Each row has a class, written after it.
[-56  43  -4   5 -15  12  42  -9   7  35  21  11 -16  -7  17  15  39 113
   4   1  -1   2   3 -16   7   7  15 -37 -33   7  -1 -40  40 -36]
F
[ -8 -15   7  30  24  22  13   2  12  -5  16  23   4 -18  16 -29   4  25
   2 -59 -31 -46  -5  11 -19 -21  28  16  29 -22  24   8   4 -15]
Q
[-14  24  76  21   7   2   5 -26 -15 -47   0  24 -23  27  17 -56  -6 -63
 -19  -9 -65  28  27 -26  24 -85  26  16   0   1  19  10 -39 -11]
B
[-58  43  16  -1 -19   3  17 -20  28  42 -16  -2  15  -4   2  38  23  93
   4   7  29  11   8 -12   0 -16  20 -54 -28   5  16 -52  57 -29]
P
[-28  -5  -2  28  32  -2  -3   3  -7 -12  26  27   9 -10  -6 -26  16   8
  -7 -47 -20 -34 -15  -3 -29 -39  25   8  20 -19  14 -18  13 -17]
F
[  4  26  84  25  28  15 -13 -32  -6 -58 -32  20  15  22  -2 -51 -18 -85
 -10 -38 -73  58  33 -37  11 -95  20  47  35   6  17  15 -41 -13]
J
[-20  -5   0  30  19  20  18   7   4   2  27  37   2  -7   6 -32  10  34
   0 -49 -32 -47 -14   2 -23 -42  26  11  17 -22  22   5   7 -21]
F
[ -9  21  82  55   6   6  -9 -41 -26 -46 -20  16   5  12   4 -56  10 -98
 -13 -27 -90  37  32 -28  16 -77   4  30  27   0  13   3 -54 -16]
K
[-23  34  66  24   6   5   9 -19 -27 -44   4  26 -24  22  16 -65   3 -52
 -21 -22 -76  26  29 -40  20 -82  15  10   5  -2  17   9 -37 -12]
F
[-20 -12  13  42  27   2 -11   4  10 -12   1  31   6 -12  -7 -18   7 -14
  -4 -50 -18 -21   0   3 -22 -47  38  16  26 -22   9 -10  13  -8]
J
[-54  37  11  14 -25   0  22 -20  26  48  -4  -3   8   0   1  48  34  94
   0  -2  21   8  -4  -5  -3   5  22 -45 -28  11   0 -48  65 -34]
D
[-12  18  66  40   6   5  -3 -41 -16 -48 -24  17   0  16   4 -52   9 -87
 -13 -26 -78  40  28 -39  20 -76  13  36  21   4   5  -2 -49   3]
J
[ -1 -14   3  32  26  19  10   1  20  -1  17  35  -9  -9   4 -27   2  23
   4 -61 -36 -30 -11   4 -19 -40  27  14  20 -15  21   3  11  -6]
J
[-55  45  22  16  -5   3   6 -32  28  42 -24 -11  39  -8 -10  47  16  91
  -4  -7  46  26   0 -19 -13 -37  24 -55 -17   1  17 -60  62 -35]
P
[-60  36   7   8 -20   8  44 -15  15  44   6   1 -16 -16  24  20  40 107
   2  -3   5  -1  16  -4  10  13  18 -42 -28   0   8 -40  40 -24]
Q
[-48  28   9  13 -38   3  25 -21  27  56  -3  -4   2   7   9  48  34 103
   2   1  24   0  -7  -3   4  12  19 -49 -32  13   0 -46  63 -28]
D
[ -4  22  72  21   8  18  14 -33 -15 -50 -14  31 -28  19  24 -56  -5 -58
 -15 -24 -64  36  35 -40  31 -82  24  25  10   3   8  15 -42   6]
J
[ -6  37  84  36  21  13  -9 -34 -12 -47 -23  17  33  21  -6 -46  -7 -69
 -11 -29 -77  43  27 -32  10 -94  12  44  31  -1  17  11 -33 -20]
D
[ -3  33  65  35  14  18   3 -33  -4 -44 -21  15  17  21   7 -59  -5 -56
 -10 -16 -83  45  23 -40  17 -90   4  37  21  -3  18   0 -41 -14]
P
[-14  31  57   0   6   9  25 -33 -21 -52   6  31 -31  22  29 -58   7 -46
 -23 -10 -56  21  28 -36  23 -71  22  10  -2   9  14  22 -36   5]
A
[  -2   27   95   42   33    8  -17  -24  -10  -55  -23   23    7   17
    7  -42  -17  -73  -19  -36  -61   46   29  -32   10 -103   19   33
   36   -4   25    2  -39  -32]
B
[ -5  -7  10  -1  13  25   1   8  18 -14   1  32   0   4   9 -30 -12  16
  -3 -29 -14 -51  -7   2  -3 -46  35   6  14 -16  15   0  18 -10]
P
[-52  35   1 -10 -22   5  30 -30  17  40  -7   4  -1   2   3  41  44  99
  -3   6  24   6  -1 -12  -7  -1  24 -45 -32  15   9 -37  54 -22]
R
[-11  32  61  15  13   6  10 -33 -23 -43 -13  25 -15  15   9 -46   4 -49
 -19 -28 -67  31  22 -45  19 -74  25  11   9   3  17  14 -29 -16]
M
[ -2  32  76  48  21  14  -7 -33 -16 -40 -29  16  16  17  -2 -53   0 -66
 -10 -40 -92  51  32 -41  17 -81  13  31  35  -2  19   1 -34 -33]
M
[-51  37  -6  11 -21   2  29 -13  22  44  11   5   1  -8   7  28  43 108
   3   2   6  -3  13   1   3  13  13 -52 -27  10   9 -47  50 -27]
A
[-50  31  27  21 -21  -6   0 -24  21  46 -25  -1  16  -1 -11  51  31  76
   6 -18  22  12  10   2 -13 -11  30 -50 -11   8  14 -53  54 -45]
K
[-58  34  -6  -2 -24  10  43 -11  22  42   7   7 -23  -7  20  32  39 109
   3  13   3  10  -1 -24   9  15   5 -45 -36   4   4 -46  45 -27]
P
[ -4  23  71  25  12  17   0 -24 -20 -48 -24  25  -1  18  14 -57  -4 -59
  -5 -26 -76  33  30 -40  23 -73  18  33  26  -4  13  12 -34 -27]
M
[-55  46  11  -4 -12   3  13 -20  30  39 -14  -6  20   1  -4  31  16  89
   2   8  23  19  -1 -13  -5 -28  27 -52 -31   8  15 -55  65 -35]
P
[ -3  -9  16  -4  23  24   7   3   7 -22  19  45  -3   6  13 -39  -2  21
 -10 -36 -19 -56   8   8  -2 -48  41   3  17 -11  22   7  13  -4]
A
[-52  33   9  10 -12  10  21 -13  25  41 -10   4   3  -9   0  35  30  92
  17  -9   7  20  19  -4   0   5  20 -33 -19   6   6 -44  50 -31]
J
[  2  21  82  57  21  11 -12 -24  -3 -42 -20  15  19  13   3 -44 -12 -64
 -15 -27 -73  41  23 -26  11 -83   9  34  33  -5  19   3 -40 -30]
B
[-62  39   4   2 -23  -6  26  -9  12  40   2   4  -9   2   3  35  37 101
   0  -1   7  13   1 -21   3  12  27 -56 -33  16   6 -47  52 -38]
F
[-58  41  20   0  -6   1   0 -29  18  34 -22  -3  44  -5 -20  44  33  82
   7   0  25  16  15  -7 -16 -24  29 -41 -13  10  23 -52  58 -37]
R
[-37  32  10   4 -18  -1  17 -27  28  42 -10  -3  14  12   0  42  36 100
  -1 -14  13  13   3  -5  -3  11  29 -58 -20  27  13 -48  63 -29]
A
[-45  40  16   7 -19  -2  12 -21  24  52 -17 -10   7   1   5  45  33 107
  10 -15  29  17   5  -4   4  18  25 -57 -21  18   6 -59  73 -46]
M
[-49  42   9  13 -15  11  24 -18  24  46   4   7   3 -10   7  26  43  98
   5   3   7   6  17  -2   3 -12   8 -36 -20   9  14 -54  43 -30]
R
[-40  25  29  10 -32   6  11 -25  26  50 -17  -3  21   1  -5  45  29 103
   7  -3  21  11   3   0  -4   8  25 -46 -20   9   5 -46  57 -40]
K
[-22 -12   7  14  29   0   8   3   2 -18  21  22  -1 -12  15 -32  11  20
  -3 -44 -20 -34  -9   6 -26 -26  32  15  19 -23  18  -3  14  -9]
Q
[  2  32  85  33  26  10   1 -42 -10 -47 -32   6  16  16  11 -52 -13 -67
 -20 -47 -64  47  24 -30   7 -91  22  34  35   4  23  15 -38 -13]
Q
[-42  32   9   1 -23   4  32 -14  18  39  12   7 -17 -11  14  32  40  97
   5   8   1  12  -3  -4   1  22  13 -41 -35  14  -1 -39  48 -38]
K
[ -9  17  66  55  -2  10   6 -39 -25 -44  -4  21 -13  17  23 -55  17 -90
 -21 -22 -90  22  16 -41  30 -70   4  32  16   2   2   1 -51  -1]
D
[ -7 -29   5  20  11  28  23  17  12  -2  30  48 -20  -5  16 -26   2  40
  -1 -24 -34 -55  -8   5  -6 -22  29  11   9 -30  19  13   2 -16]
B
[-45  46  12   3  -1   0   4 -27  21  27  -8  -5  37 -10  -5  39  22  89
   5  -9  37  11   9  -2  -8 -15  35 -53 -17  18  14 -52  60 -36]
A
[-20 -26   1  30  16  25  25  18  14  -6  30  49  -7 -15  11 -24  10  46
   3 -27 -35 -57 -10   8 -19 -20  31  20  13 -38  17  12   8 -23]
B
[-49  39  32  18  -7  -5  -8 -31  22  47 -31 -11  43  -3 -22  51  21  83
  -1 -25  33  25   9 -13 -11 -24  32 -57  -5   8  23 -60  65 -50]
M
[-50  28  15   4 -13   4  21  -5  22  32   8   8  -7  -4  12  39  29 113
   4   8  13   9   5  -6   1  12  20 -41 -28   3   7 -46  52 -45]
B
[  0 -20  18  29  16  22   5  -5  14   2  19  33  14 -15   3 -23   4  25
   6 -50 -17 -49 -15  16 -28 -37  24  18  26 -24  20   4   7 -18]
K
[-54  29  20   3 -20   4  16 -22  27  45 -23   1   5   4   0  49  32 104
   7 -10  31  26  15  -9  -1   3  31 -43 -20  10   1 -52  64 -26]
J
[ -8  23  81  24  -4   1  -4 -29 -18 -38 -17  21 -22  19  11 -43   0 -79
 -16 -25 -66  29  28 -23  13 -76  14  10  11   3  19  18 -36 -13]
K
[  6  31  77  20  22   9  -6 -35 -15 -59 -18  21  11  29  16 -58  -4 -51
 -16 -31 -66  43  28 -33  13 -87  12  30  30   9  18   5 -31 -13]
A
[ -2  25  53  58  19  11   7 -44 -20 -49  -3  23  -1   8  16 -57  14 -70
 -23 -37 -78  25  26 -36  15 -87  14  22  25   2  14  -6 -49  -6]
A
[-14  21  61  47   0   6  -2 -47 -27 -50  -3  11   0  18   9 -49  13 -97
 -22 -20 -90  28  15 -45  22 -72   3  28  14   6   8   0 -53  -5]
D
[   2   32   80   31   26   19   -5  -30   -3  -45  -28   23   23   20
   -7  -55  -13  -64   -2  -33  -86   59   40  -30   10 -102   22   44
   28   -1   24   12  -38  -14]
J
[-56  34 -10  10 -22   8  40 -22  25  49   5  -3  -6 -11  13  38  42 114
   1  10  12  13 -10 -23   2  16   3 -49 -36   6   3 -54  49 -25]
P
[-13  34  77   8  12   2  12 -31 -14 -45 -19  18 -16  20  27 -56  -3 -57
 -16 -29 -57  31  33 -27  19 -90  30  24  14   5  24  15 -41  -3]
Q
[ -3 -11 -12  28  18  26  20  -6  11   0  23  37   7 -19   1 -24  22  28
  -5 -33 -27 -55 -10   7 -21 -33  18  22  19 -22  15   2  -1  -2]
R
[ -6  35  80  34  21  13  -7 -25 -18 -50 -17  19  18  22   4 -63 -11 -64
 -11 -34 -80  43  27 -39  13 -96  13  34  30   3  20   4 -41 -26]
F
[  3  -5  -5  26  23  19  15   3  18   2  27  39 -12 -11  14 -32  16  25
   2 -44 -30 -49  -9  15 -18 -46  24  18  18 -13  24  -4   7  -9]
R
[ -5 -10  -4  17  23  26  15   4   4   3  26  36  -9  -9   3 -35   4  29
   1 -49 -32 -52  -6   6 -11 -34  28   9  16 -26  17   4  15 -19]
M
[-24  -9   1  22  23   0   7   8   1 -11  31  36  -8 -25   3 -26  10   9
   0 -26 -10 -40 -14  11 -29 -36  30   7   5 -26  10  -2  13 -16]
K
[ -5  21  56  53  11   1   6 -38 -20 -49  -7  21  -4  10  13 -54  20 -73
 -25 -31 -89  26  24 -38  15 -66   4  18  25   4  15   1 -47  -1]
A
[-15 -16  -3  15   8  16  21   7   7   1  29  34   4  -7   3 -25  15  40
   0 -37 -36 -46 -24  -4 -24 -13  19  11  10 -19  15   6  11 -16]
F
[-11 -15  -2  22   7  22  22   4  17   4  13  39 -11 -10   8 -17  12  42
   4 -41 -22 -40 -10   5 -16 -22  32  14   9 -22   6  10  17  -3]
J
[-12  34  63  26   4   8  11 -32 -21 -44 -11  29 -24  16  23 -54  18 -59
 -20 -11 -65  23  34 -31  27 -82  14  20   8   5  13   9 -41   4]
R
[  0  27  74  26  18  19  -4 -31 -13 -51 -17  24  11  19  12 -60   4 -55
  -7 -21 -72  38  33 -32  13 -87   5  47  31  -2  17   5 -39 -13]
R
[-61  32   1  13 -23   0  41  -9  19  50   4  -2 -23 -20  21  33  40  97
   1  -6   6   2  11  -7   7  22  18 -52 -29   5  11 -38  41 -26]
Q
[-15  36  76  27   7   8   4 -33 -15 -42   1  17  -4  19  16 -55  -3 -71
 -15 -16 -62  27  27 -27  20 -88   6  25  10   3  15   7 -36  -7]
D
